Here is a tiny trained network, its code and every weight. The questions are about switching its units off for an input and a target symbol, where a switched-off unit gives its printed mean instead of its output.

import numpy as np


def w(rows, s, z=0):
    codes = np.array(rows[::2]) - 128.0
    scale = np.full(codes.shape[1], s)
    scale[-1] = z or s
    return codes * scale


def norm(h):
    return h / np.sqrt((h * h).mean(-1, keepdims=True) + 1e-5)


def f(y):
    return y / 2 * (1 + np.tanh(0.7978845608 * (y + 0.044715 * y**3)))


def softmax(a):
    e = np.exp(a - a.max(-1, keepdims=True))
    return e / e.sum(-1, keepdims=True)


def log_softmax(a):
    a = a - a.max(-1, keepdims=True)
    return a - np.log(np.exp(a).sum(-1, keepdims=True))


def net(x, mask):
    ids = ['ΔΘΛΞΦΨβγεζημτω'.index(c) for c in x.split()]
    T = len(ids)
    res = E[ids] + P[:T]
    u = 0
    for l in range(3):
        r = norm(res)
        for j in range(2):
            rows = slice(2 * j, 2 * j + 2)
            q, k, v = (r @ M[l][rows].T for M in (Q, K, V))
            z = softmax(np.where(np.tri(T) > 0, q @ k.T / 2**0.5, -1e9)) @ v
            o = O[l][rows]
            res = res + np.where(mask[u + j], z, o[:, -1]) @ o[:, :-1]
        u += 2
        y = f(norm(res) @ A[l][:, :-1].T + A[l][:, -1])
        res = res + np.where(mask[u : u + 4], y, B[l][:, -1]) @ B[l][:, :-1]
        u += 4
    return log_softmax(norm(res)[-1] @ U[:, :-1].T + U[:, -1])


Q, K, V, O, A, B = {}, {}, {}, {}, {}, {}
E = w([
[254,136,114,137,136,170],'Δ',
[221,143,114,122,173,188],'Θ',
[217,135,92,141,176,182],'Λ',
[232,137,101,142,162,181],'Ξ',
[214,135,91,140,171,183],'Φ',
[140,191,156,188,209,90],'Ψ',
[209,138,87,131,171,177],'β',
[228,138,124,135,137,173],'γ',
[39,39,180,238,84,113],'ε',
[227,142,141,136,130,164],'ζ',
[109,137,138,137,124,156],'η',
[228,140,116,137,153,180],'μ',
[229,135,110,138,144,168],'τ',
[225,140,100,134,160,177],'ω',
],0.0055)
P = w([
[82,254,71,152,132,224],'0',
[153,171,102,181,157,161],'1',
[170,156,124,168,150,144],'2',
[160,132,119,151,163,142],'3',
[162,121,123,138,161,141],'4',
[160,108,121,128,164,128],'5',
[169,103,130,133,164,129],'6',
[170,91,120,121,172,111],'7',
],0.0049)
Q[0] = w([
[73,218,93,62,12,116],'L0H1',
[127,107,180,156,206,129],'L0H1',
[138,3,139,159,177,90],'L0H2',
[182,133,90,51,110,162],'L0H2',
],0.0043)
K[0] = w([
[194,208,71,125,254,167],'L0H1',
[65,60,101,150,67,102],'L0H1',
[41,138,156,180,74,138],'L0H2',
[160,65,119,97,154,132],'L0H2',
],0.0046)
V[0] = w([
[136,107,128,78,181,46],'L0H1',
[219,254,136,79,91,179],'L0H1',
[106,98,154,127,65,191],'L0H2',
[194,173,63,82,131,175],'L0H2',
],0.004)
O[0] = w([
[31,194,178,133,159,148,43],'L0H1',
[1,92,67,74,131,130,252],'L0H1',
[240,68,45,201,226,187,95],'L0H2',
[109,190,32,90,97,193,245],'L0H2',
],0.0036,0.0044)
A[0] = w([
[1,196,116,47,25,180,22],'L0N1',
[39,215,252,125,161,11,1],'L0N2',
[139,53,10,30,78,169,146],'L0N3',
[36,189,58,100,145,183,73],'L0N4',
],0.0038,0.0027)
B[0] = w([
[149,197,115,179,190,106,122],'L0N1',
[122,57,244,3,96,73,124],'L0N2',
[143,80,216,94,135,132,253],'L0N3',
[175,161,131,197,173,64,182],'L0N4',
],0.0048,0.0043)
Q[1] = w([
[233,54,106,177,191,152],'L1H1',
[125,8,213,61,152,158],'L1H1',
[249,104,17,138,177,237],'L1H2',
[115,161,95,75,3,71],'L1H2',
],0.0038)
K[1] = w([
[76,146,163,253,154,81],'L1H1',
[97,26,204,150,52,141],'L1H1',
[121,16,164,116,27,135],'L1H2',
[201,215,15,166,120,185],'L1H2',
],0.0047)
V[1] = w([
[57,254,125,82,210,92],'L1H1',
[140,40,210,202,85,110],'L1H1',
[195,182,111,50,110,200],'L1H2',
[218,197,163,164,117,127],'L1H2',
],0.0039)
O[1] = w([
[134,72,2,88,197,175,181],'L1H1',
[71,134,217,94,151,15,3],'L1H1',
[143,83,79,224,241,213,251],'L1H2',
[9,81,156,136,225,66,196],'L1H2',
],0.0035,0.0038)
A[1] = w([
[79,239,105,78,142,69,39],'L1N1',
[173,201,221,81,41,28,56],'L1N2',
[101,116,151,14,85,203,254],'L1N3',
[122,164,2,116,196,198,249],'L1N4',
],0.005,0.0013)
B[1] = w([
[182,66,191,160,139,162,119],'L1N1',
[255,171,115,222,207,206,124],'L1N2',
[171,129,73,156,220,103,132],'L1N3',
[184,123,171,203,101,131,254],'L1N4',
],0.0049,0.0093)
Q[2] = w([
[137,173,44,124,41,226],'L2H1',
[115,97,233,120,204,5],'L2H1',
[198,101,221,207,91,72],'L2H2',
[203,77,255,179,145,62],'L2H2',
],0.0069)
K[2] = w([
[63,17,96,230,21,118],'L2H1',
[213,254,137,51,253,109],'L2H1',
[43,76,220,234,65,12],'L2H2',
[57,79,185,234,50,78],'L2H2',
],0.0062)
V[2] = w([
[184,181,125,29,42,114],'L2H1',
[213,204,55,75,203,160],'L2H1',
[62,96,136,198,3,169],'L2H2',
[81,128,227,121,171,43],'L2H2',
],0.0042)
O[2] = w([
[175,94,118,239,253,207,3],'L2H1',
[90,14,128,173,112,185,247],'L2H1',
[82,110,53,35,75,28,171],'L2H2',
[145,73,64,191,113,181,9],'L2H2',
],0.0042,0.0044)
A[2] = w([
[6,112,165,121,67,74,81],'L2N1',
[120,250,134,209,201,158,135],'L2N2',
[176,130,104,88,168,241,107],'L2N3',
[2,116,89,138,227,155,3],'L2N4',
],0.0059,0.0058)
B[2] = w([
[209,155,107,104,240,232,129],'L2N1',
[198,117,61,81,222,178,192],'L2N2',
[255,152,140,174,171,134,254],'L2N3',
[108,42,171,186,233,116,98],'L2N4',
],0.0055,0.0043)
U = w([
[203,135,50,171,195,176,239],'Δ',
[154,70,254,227,76,126,186],'Θ',
[96,107,235,27,189,129,215],'Λ',
[86,120,113,111,123,127,33],'Ξ',
[88,130,117,110,119,115,20],'Φ',
[73,99,70,45,110,126,124],'Ψ',
[95,133,105,107,118,133,12],'β',
[97,102,101,97,98,124,35],'γ',
[119,238,107,136,88,18,101],'ε',
[90,95,87,97,109,111,51],'ζ',
[94,101,80,86,97,108,57],'η',
[90,113,94,97,117,126,33],'μ',
[98,98,103,101,119,111,4],'τ',
[84,123,98,116,116,127,16],'ω',
],0.0076,0.0042)

Each question gives the input, a string of symbols that net reads in full, and the target symbol t.
The units are the heads (2 rows each of Q, K, V and O) and the neurons (one row each of A and B). Each row of codes is followed by its name. A weight is (code - 128) times the scale printed after its matrix; where a second scale follows, it is the last column's (O, A, B and U).
mask holds one flag per unit, layer by layer, with each layer's heads first. A switched-off unit (its flag False) gives its mean, the last column of its rows in O or B, instead of its output. The means were averaged over made-up inputs and are rounded, as every weight is.
A unit's drop is (log p(t) with every unit on - log p(t) with that unit switched off) / (log p(t) with every unit on - log p(t) with every unit switched off).
The circuit of an input: a set's keep is (log p(t) with only the set's units on - log p(t) with every unit switched off) / (log p(t) with every unit on - log p(t) with every unit switched off). Starting from the 12 units with the biggest drops (on a tie, the unit counted first), units are removed one at a time, each time the one whose removal leaves the highest keep (on an exact tie, the one counted first), for as long as the keep stays at least 0.8.
circuit, biggest first: the units of the circuit, biggest drop first
unit that matters most: the unit with the biggest drop
top k neurons: the k neurons with the biggest drops, biggest first
top k neurons in layer l: the k neurons of layer l with the biggest drops, biggest first
heads that matter: for each layer, one digit per head in row order, 1 if its drop is at least 0.15 and else 0, layers parted by /
drop when u is switched off: that unit's drop, to one decimal
input γ Ψ Θ η ε β μ, target ε: circuit, biggest first -> L2H1, L1H2
input Ψ Ψ Ξ Ψ Ψ, target Λ: circuit, biggest first -> L0N2, L0H2
input ω Θ η Ψ η τ Ψ η, target Λ: circuit, biggest first -> L0N3, L1N4, L1H1
input ε η β, target ε: unit that matters most -> L0N3
input μ Φ ζ Φ ε ω γ, target ε: circuit, biggest first -> L2H1, L1H2
input ε η ζ, target ε: heads that matter -> 00 / 00 / 11
input Ψ Θ ζ Φ Ψ τ Δ ζ, target Θ: heads that matter -> 00 / 10 / 01
input ε Ψ μ, target ε: heads that matter -> 00 / 00 / 10
input Φ ε γ η, target ε: heads that matter -> 10 / 00 / 10
input Ψ μ ζ Φ γ Δ ζ Δ, target Θ: circuit, biggest first -> L2N2, L1H1
input Ψ Δ η η, target Θ: top 2 neurons -> L0N3, L0N1
input ζ γ γ Δ ζ γ τ τ, target Θ: top 2 neurons -> L2N2, L0N3
input η Ψ Ψ Φ η Ψ Ψ η, target Λ: heads that matter -> 00 / 11 / 10
input Ξ ζ τ Δ ζ, target Θ: top 4 neurons -> L0N3, L2N2, L2N1, L1N2
input ζ Ψ η η, target Θ: top 3 neurons -> L0N1, L0N3, L2N2
input μ γ τ η ε Λ ω, target ε: top neuron in layer 0 -> L0N3
input Ψ τ ε ζ ζ, target ε: top 3 neurons in layer 0 -> L0N3, L0N4, L0N2
input μ Ψ γ Ψ, target Θ: top 2 neurons in layer 0 -> L0N2, L0N3
input μ Φ Ψ η Ψ, target Θ: top 3 neurons -> L0N2, L0N3, L1N4
input Ψ Λ ζ Ψ γ Ψ, target Λ: top 2 neurons in layer 1 -> L1N4, L1N1
input ζ Λ Ψ ε Ψ Φ, target ε: top 2 neurons in layer 0 -> L0N3, L0N4
input τ ζ ω Λ Λ ζ τ, target Θ: drop when L0N3 is switched off -> 0.5
input Ψ ε Θ β, target ε: drop when L2H1 is switched off -> 0.4
input μ Ψ η Ψ ε ω Φ, target ε: drop when L2H1 is switched off -> 0.4
